Here is a tiny trained network, its code and every weight. The questions are about switching its units off for an input and a target symbol, where a switched-off unit gives its printed mean instead of its output.

import numpy as np


def w(rows, s, z=0):
    codes = np.array(rows[::2]) - 128.0
    scale = np.full(codes.shape[1], s)
    scale[-1] = z or s
    return codes * scale


def norm(h):
    return h / np.sqrt((h * h).mean(-1, keepdims=True) + 1e-5)


def f(y):
    return y / 2 * (1 + np.tanh(0.7978845608 * (y + 0.044715 * y**3)))


def softmax(a):
    e = np.exp(a - a.max(-1, keepdims=True))
    return e / e.sum(-1, keepdims=True)


def log_softmax(a):
    a = a - a.max(-1, keepdims=True)
    return a - np.log(np.exp(a).sum(-1, keepdims=True))


def net(x, mask):
    ids = ['ΓΔΣΦΨαεξω'.index(c) for c in x.split()]
    T = len(ids)
    res = E[ids] + P[:T]
    q, k, v = (norm(res) @ M[0].T for M in (Q, K, V))
    z = softmax(np.where(np.tri(T) > 0, q @ k.T / 3**0.5, -1e9)) @ v
    res = res + np.where(mask[0], z, O[0][:, -1]) @ O[0][:, :-1]
    y = f(norm(res) @ A[0][:, :-1].T + A[0][:, -1])
    res = res + np.where(mask[1:13], y, B[0][:, -1]) @ B[0][:, :-1]
    return log_softmax(norm(res)[-1] @ U[:, :-1].T + U[:, -1])


Q, K, V, O, A, B = {}, {}, {}, {}, {}, {}
E = w([
[193,111,116,73,112],'Γ',
[69,123,87,109,204],'Δ',
[166,205,41,203,178],'Σ',
[72,115,115,92,195],'Φ',
[142,85,71,72,181],'Ψ',
[89,105,110,83,192],'α',
[74,241,197,162,102],'ε',
[189,218,120,176,81],'ξ',
[164,252,138,138,157],'ω',
],0.011)
P = w([
[227,186,240,84,209],'0',
[223,111,254,137,231],'1',
[173,184,176,87,193],'2',
[165,73,208,182,169],'3',
[135,169,142,79,172],'4',
[139,48,164,162,135],'5',
[123,157,115,64,157],'6',
[123,33,129,131,113],'7',
[115,150,92,55,135],'8',
[108,29,114,124,90],'9',
[106,151,69,49,110],'10',
[94,32,113,123,75],'11',
[87,156,51,51,90],'12',
],0.0075)
Q[0] = w([
[125,255,166,48,151],'h1',
[159,90,233,248,166],'h1',
[191,191,110,218,195],'h1',
],0.0097)
K[0] = w([
[119,224,141,27,144],'h1',
[160,78,249,176,175],'h1',
[207,168,137,145,210],'h1',
],0.011)
V[0] = w([
[90,254,133,176,157],'h1',
[200,152,216,162,6],'h1',
[218,162,12,216,168],'h1',
],0.0071)
O[0] = w([
[134,3,66,139,16,51],'h1',
[53,145,12,38,138,101],'h1',
[56,160,210,84,53,255],'h1',
],0.0061,0.0009)
A[0] = w([
[183,136,99,129,182,151],'n1',
[147,30,50,103,161,5],'n2',
[150,149,201,66,104,238],'n3',
[111,109,164,113,111,27],'n4',
[92,83,157,63,106,61],'n5',
[157,176,109,176,110,178],'n6',
[192,81,153,48,141,245],'n7',
[197,107,8,172,140,71],'n8',
[122,83,177,57,125,141],'n9',
[80,102,121,58,193,14],'n10',
[100,182,51,183,113,68],'n11',
[155,83,81,92,172,94],'n12',
],0.014,0.003)
B[0] = w([
[178,190,50,174,153,191],'n1',
[148,56,162,129,252,136],'n2',
[183,172,153,191,220,226],'n3',
[132,124,147,103,150,121],'n4',
[145,105,186,149,193,133],'n5',
[112,109,193,115,136,161],'n6',
[76,36,137,88,33,248],'n7',
[169,169,184,196,241,140],'n8',
[49,182,161,169,126,173],'n9',
[114,220,157,76,59,164],'n10',
[162,105,173,126,69,165],'n11',
[130,110,72,74,202,167],'n12',
],0.016,0.012)
U = w([
[178,213,185,202,159,78],'Γ',
[75,138,251,155,93,94],'Δ',
[159,111,94,150,115,129],'Σ',
[122,89,127,71,208,164],'Φ',
[128,71,156,168,40,255],'Ψ',
[153,89,94,145,128,137],'α',
[71,113,149,97,136,126],'ε',
[52,140,194,60,140,32],'ξ',
[126,228,102,81,107,168],'ω',
],0.014,0.0031)

Each question gives the input, a string of symbols that net reads in full, and the target symbol t.
The units are the heads (3 rows each of Q, K, V and O) and the neurons (one row each of A and B). Each row of codes is followed by its name. A weight is (code - 128) times the scale printed after its matrix; where a second scale follows, it is the last column's (O, A, B and U).
mask holds one flag per unit, heads first, then neurons. A switched-off unit (its flag False) gives its mean, the last column of its rows in O or B, instead of its output. The means were averaged over made-up inputs and are rounded, as every weight is.
A unit's drop is (log p(t) with every unit on - log p(t) with that unit switched off) / (log p(t) with every unit on - log p(t) with every unit switched off).
The circuit of an input: a set's keep is (log p(t) with only the set's units on - log p(t) with every unit switched off) / (log p(t) with every unit on - log p(t) with every unit switched off). Starting from the 12 units with the biggest drops (on a tie, the unit counted first), units are removed one at a time, each time the one whose removal leaves the highest keep (on an exact tie, the one counted first), for as long as the keep stays at least 0.8.
circuit, biggest first: the units of the circuit, biggest drop first
most important unit: the unit with the biggest drop
k most important neurons: the k neurons with the biggest drops, biggest first
drop when u is switched off: that unit's drop, to one decimal
input Φ ε Γ Γ Σ Γ Ψ, target Δ: circuit, biggest first => h1
input ε Γ Σ Γ Γ, target Δ: circuit, biggest first => n7, n9, n3
input ε ω ω Γ Δ Σ Γ Γ ε Σ Σ Δ Δ, target Δ: 2 most important neurons => n1, n3
input Γ ε Ψ Δ Φ Γ Γ Γ ε Δ Γ Γ ε, target Ψ: 2 most important neurons => n11, n3
input Γ Γ Δ Γ ξ Σ ω Γ ε Γ Γ Γ Σ, target Δ: circuit, biggest first => h1, n1
input Γ ξ Γ Γ α Γ, target ω: circuit, biggest first => h1, n10
input Σ Γ Σ Γ ξ Σ Γ α Ψ ω Δ, target Γ: 2 most important neurons => n7, n12
input ξ ξ Ψ, target ξ: 2 most important neurons => n7, n10
input Σ ε ε Γ Σ Ψ, target ω: 3 most important neurons => n1, n10, n6
input Σ Γ Γ Δ Γ α, target Ψ: 3 most important neurons => n3, n8, n12
input Γ Γ ε Γ ε Δ ξ ξ ω ε ξ Γ Γ, target ξ: circuit, biggest first => n11, n1
input Γ Ψ Γ Φ, target Γ: 4 most important neurons => n7, n12, n6, n11
input Γ Γ α Δ Γ Φ ε Γ, target α: 2 most important neurons => n7, n1
input Φ Φ Γ Δ, target α: most important unit => h1
input Φ Γ Γ Φ, target ω: 3 most important neurons => n3, n7, n8
input ε Γ ε ξ Γ ε Γ ε Γ Γ Δ, target ω: 2 most important neurons => n3, n7
input Σ Γ Φ, target Δ: circuit, biggest first => h1, n9
input Γ Γ Γ ε ε Γ Σ Σ ξ ξ ξ, target Ψ: 2 most important neurons => n1, n3
input Ψ Γ α, target Γ: circuit, biggest first => h1, n1
input Γ ξ Σ ε ε α, target Φ: 2 most important neurons => n2, n12
input Δ α ω Γ Δ Δ Γ ε ε Φ, target Φ: circuit, biggest first => n2
input ε α Γ Δ Γ Δ α Ψ Γ, target Σ: 4 most important neurons => n1, n7, n3, n10
input Γ Γ ξ Ψ ε ξ Σ Γ ε Γ Γ, target Φ: 2 most important neurons => n12, n7
input ω ε ε Γ Ψ ε ε, target Ψ: circuit, biggest first => h1, n9
input Γ ω ε ξ Γ, target Φ: drop when h1 is switched off => 1.3
input Σ Γ Γ Γ Ψ Γ ε ε Φ Γ Σ Σ α, target Δ: drop when h1 is switched off => 0.9
input Γ Φ ε Ψ Δ, target Φ: drop when n3 is switched off => 0.2
input ε Γ Γ ε α Γ Γ α Ψ ε Γ, target Γ: most important unit => n3
